Below is a small trained network, with its code and all its weights. Each question gives an input and a target symbol and asks what happens when units are switched off, that is, made to give their printed mean instead of their output.

import numpy as np


def w(rows, s, z=0):
    codes = np.array(rows[::2]) - 128.0
    scale = np.full(codes.shape[1], s)
    scale[-1] = z or s
    return codes * scale


def norm(h):
    return h / np.sqrt((h * h).mean(-1, keepdims=True) + 1e-5)


def f(y):
    return y / 2 * (1 + np.tanh(0.7978845608 * (y + 0.044715 * y**3)))


def softmax(a):
    e = np.exp(a - a.max(-1, keepdims=True))
    return e / e.sum(-1, keepdims=True)


def log_softmax(a):
    a = a - a.max(-1, keepdims=True)
    return a - np.log(np.exp(a).sum(-1, keepdims=True))


def net(x, mask):
    ids = ['ΔΛΞΠΦΩαγεζημστψ'.index(c) for c in x.split()]
    T = len(ids)
    res = E[ids] + P[:T]
    r = norm(res)
    for j in range(3):
        rows = slice(2 * j, 2 * j + 2)
        q, k, v = (r @ M[0][rows].T for M in (Q, K, V))
        z = softmax(np.where(np.tri(T) > 0, q @ k.T / 2**0.5, -1e9)) @ v
        o = O[0][rows]
        res = res + np.where(mask[j], z, o[:, -1]) @ o[:, :-1]
    y = f(norm(res) @ A[0][:, :-1].T + A[0][:, -1])
    res = res + np.where(mask[3:19], y, B[0][:, -1]) @ B[0][:, :-1]
    return log_softmax(norm(res)[-1] @ U[:, :-1].T + U[:, -1])


Q, K, V, O, A, B = {}, {}, {}, {}, {}, {}
E = w([
[130,144,185,242],'Δ',
[182,5,205,131],'Λ',
[96,108,167,91],'Ξ',
[125,128,25,151],'Π',
[236,88,105,171],'Φ',
[144,179,156,134],'Ω',
[129,199,193,142],'α',
[21,84,157,138],'γ',
[139,192,163,131],'ε',
[177,138,83,82],'ζ',
[166,127,80,83],'η',
[95,109,161,142],'μ',
[49,150,121,61],'σ',
[107,125,169,144],'τ',
[82,30,75,83],'ψ',
],0.018)
P = w([
[2,124,156,174],'0',
[49,150,146,165],'1',
[72,161,136,159],'2',
[113,191,134,149],'3',
[125,197,132,152],'4',
[150,205,137,149],'5',
[160,216,132,155],'6',
[140,204,137,158],'7',
],0.0037)
Q[0] = w([
[98,157,193,69],'h0',
[94,175,148,159],'h0',
[160,135,27,29],'h1',
[147,76,132,6],'h1',
[79,161,131,245],'h2',
[103,117,76,84],'h2',
],0.025)
K[0] = w([
[110,158,186,17],'h0',
[75,171,143,138],'h0',
[96,166,52,58],'h1',
[76,108,126,33],'h1',
[109,135,91,253],'h2',
[61,128,102,98],'h2',
],0.023)
V[0] = w([
[168,81,197,76],'h0',
[124,126,136,5],'h0',
[68,168,181,101],'h1',
[166,82,192,13],'h1',
[116,151,211,93],'h2',
[220,57,167,85],'h2',
],0.013)
O[0] = w([
[165,28,197,151,92],'h0',
[199,140,142,55,138],'h0',
[188,203,101,61,205],'h1',
[243,41,71,116,62],'h1',
[120,122,228,129,144],'h2',
[2,54,119,175,2],'h2',
],0.0082,0.0051)
A[0] = w([
[136,48,55,92,85],'n0',
[153,198,20,88,193],'n1',
[78,35,133,188,102],'n2',
[202,127,144,125,103],'n3',
[90,143,104,68,53],'n4',
[85,119,145,45,219],'n5',
[106,90,133,69,169],'n6',
[13,107,104,52,2],'n7',
[140,89,75,10,154],'n8',
[61,73,150,76,150],'n9',
[79,204,151,149,58],'n10',
[158,147,131,100,15],'n11',
[165,149,127,164,214],'n12',
[102,109,230,127,81],'n13',
[87,129,79,192,184],'n14',
[171,133,123,69,8],'n15',
],0.013,0.002)
B[0] = w([
[22,2,129,125,185],'n0',
[20,121,65,130,253],'n1',
[193,229,86,228,183],'n2',
[116,95,77,196,177],'n3',
[133,175,117,100,146],'n4',
[176,161,95,137,170],'n5',
[171,156,152,103,147],'n6',
[142,151,39,80,148],'n7',
[199,195,174,153,212],'n8',
[196,141,98,101,144],'n9',
[113,34,155,79,230],'n10',
[153,135,96,156,153],'n11',
[101,101,100,168,161],'n12',
[155,42,85,130,174],'n13',
[145,233,85,164,178],'n14',
[186,153,90,148,174],'n15',
],0.016,0.0069)
U = w([
[60,137,192,206,152],'Δ',
[157,68,120,215,173],'Λ',
[220,132,148,142,206],'Ξ',
[50,171,53,130,159],'Π',
[133,167,105,240,67],'Φ',
[65,147,159,89,101],'Ω',
[130,138,241,98,136],'α',
[134,107,86,3,34],'γ',
[92,177,160,87,105],'ε',
[96,78,96,145,103],'ζ',
[89,65,79,139,92],'η',
[127,73,144,93,144],'μ',
[184,215,106,86,131],'σ',
[129,72,161,109,129],'τ',
[178,88,17,94,2],'ψ',
],0.018,0.0056)

Each question gives the input, a string of symbols that net reads in full, and the target symbol t.
The units are the heads (2 rows each of Q, K, V and O) and the neurons (one row each of A and B). Each row of codes is followed by its name. A weight is (code - 128) times the scale printed after its matrix; where a second scale follows, it is the last column's (O, A, B and U).
mask holds one flag per unit, heads first, then neurons. A switched-off unit (its flag False) gives its mean, the last column of its rows in O or B, instead of its output. The means were averaged over made-up inputs and are rounded, as every weight is.
A unit's drop is (log p(t) with every unit on - log p(t) with that unit switched off) / (log p(t) with every unit on - log p(t) with every unit switched off).
The circuit of an input: a set's keep is (log p(t) with only the set's units on - log p(t) with every unit switched off) / (log p(t) with every unit on - log p(t) with every unit switched off). Starting from the 12 units with the biggest drops (on a tie, the unit counted first), units are removed one at a time, each time the one whose removal leaves the highest keep (on an exact tie, the one counted first), for as long as the keep stays at least 0.8.
units of the circuit, in order: the units of the circuit, biggest drop first
top k neurons: the k neurons with the biggest drops, biggest first
heads that matter: for each layer, one digit per head in row order, 1 if its drop is at least 0.15 and else 0, layers parted by /
drop when u is switched off: that unit's drop, to one decimal
input γ Ξ α τ ζ α γ μ, target Ξ: top 2 neurons -> [n1, n0]
input Ξ Π Φ Π Λ μ, target Λ: units of the circuit, in order -> [h1]
input Ω ψ η, target η: units of the circuit, in order -> [n0, h1]
input τ Ξ γ η, target Ξ: units of the circuit, in order -> [h2, h1, n1]
input α α Ω, target Ω: top 2 neurons -> [n8, n2]
input Φ η γ, target Φ: heads that matter -> 010
input ε ψ α ψ Ξ ζ, target Ξ: units of the circuit, in order -> [h2, n1, h1]
input ε ε γ Ξ α τ Ω τ, target Ξ: heads that matter -> 110
input Π η η τ α ε, target Π: top 2 neurons -> [n1, n8]
input ζ α α σ σ γ, target σ: heads that matter -> 100
input Ξ Φ Ω Ξ α Λ ε γ, target Λ: heads that matter -> 110
input Δ Π Ω α, target α: heads that matter -> 010
input γ Λ Ξ α η Λ γ, target Λ: heads that matter -> 010
input Π σ α Ω σ η μ, target σ: heads that matter -> 110
input Ξ ψ α α, target Ξ: heads that matter -> 111
input μ ψ Ω, target Ω: heads that matter -> 011
input ζ α Δ α α ψ τ γ, target γ: top neuron -> [n7]
input ψ Ξ γ ψ, target Ξ: top 2 neurons -> [n8, n1]
input ψ ζ α μ Ξ η α η, target Ξ: top 2 neurons -> [n1, n8]
input ζ η Ω Π σ α τ, target σ: top neuron -> [n0]
input α γ ε σ τ, target σ: drop when h1 is switched off -> 0.9
input Π Φ μ μ η, target Φ: drop when h0 is switched off -> 0.7
input Λ α μ, target Λ: drop when h1 is switched off -> 0.6
input ψ Π Φ Φ, target Φ: drop when n10 is switched off -> 0.0
input ζ α Φ α γ γ η, target Φ: top 3 neurons -> [n2, n14, n10]
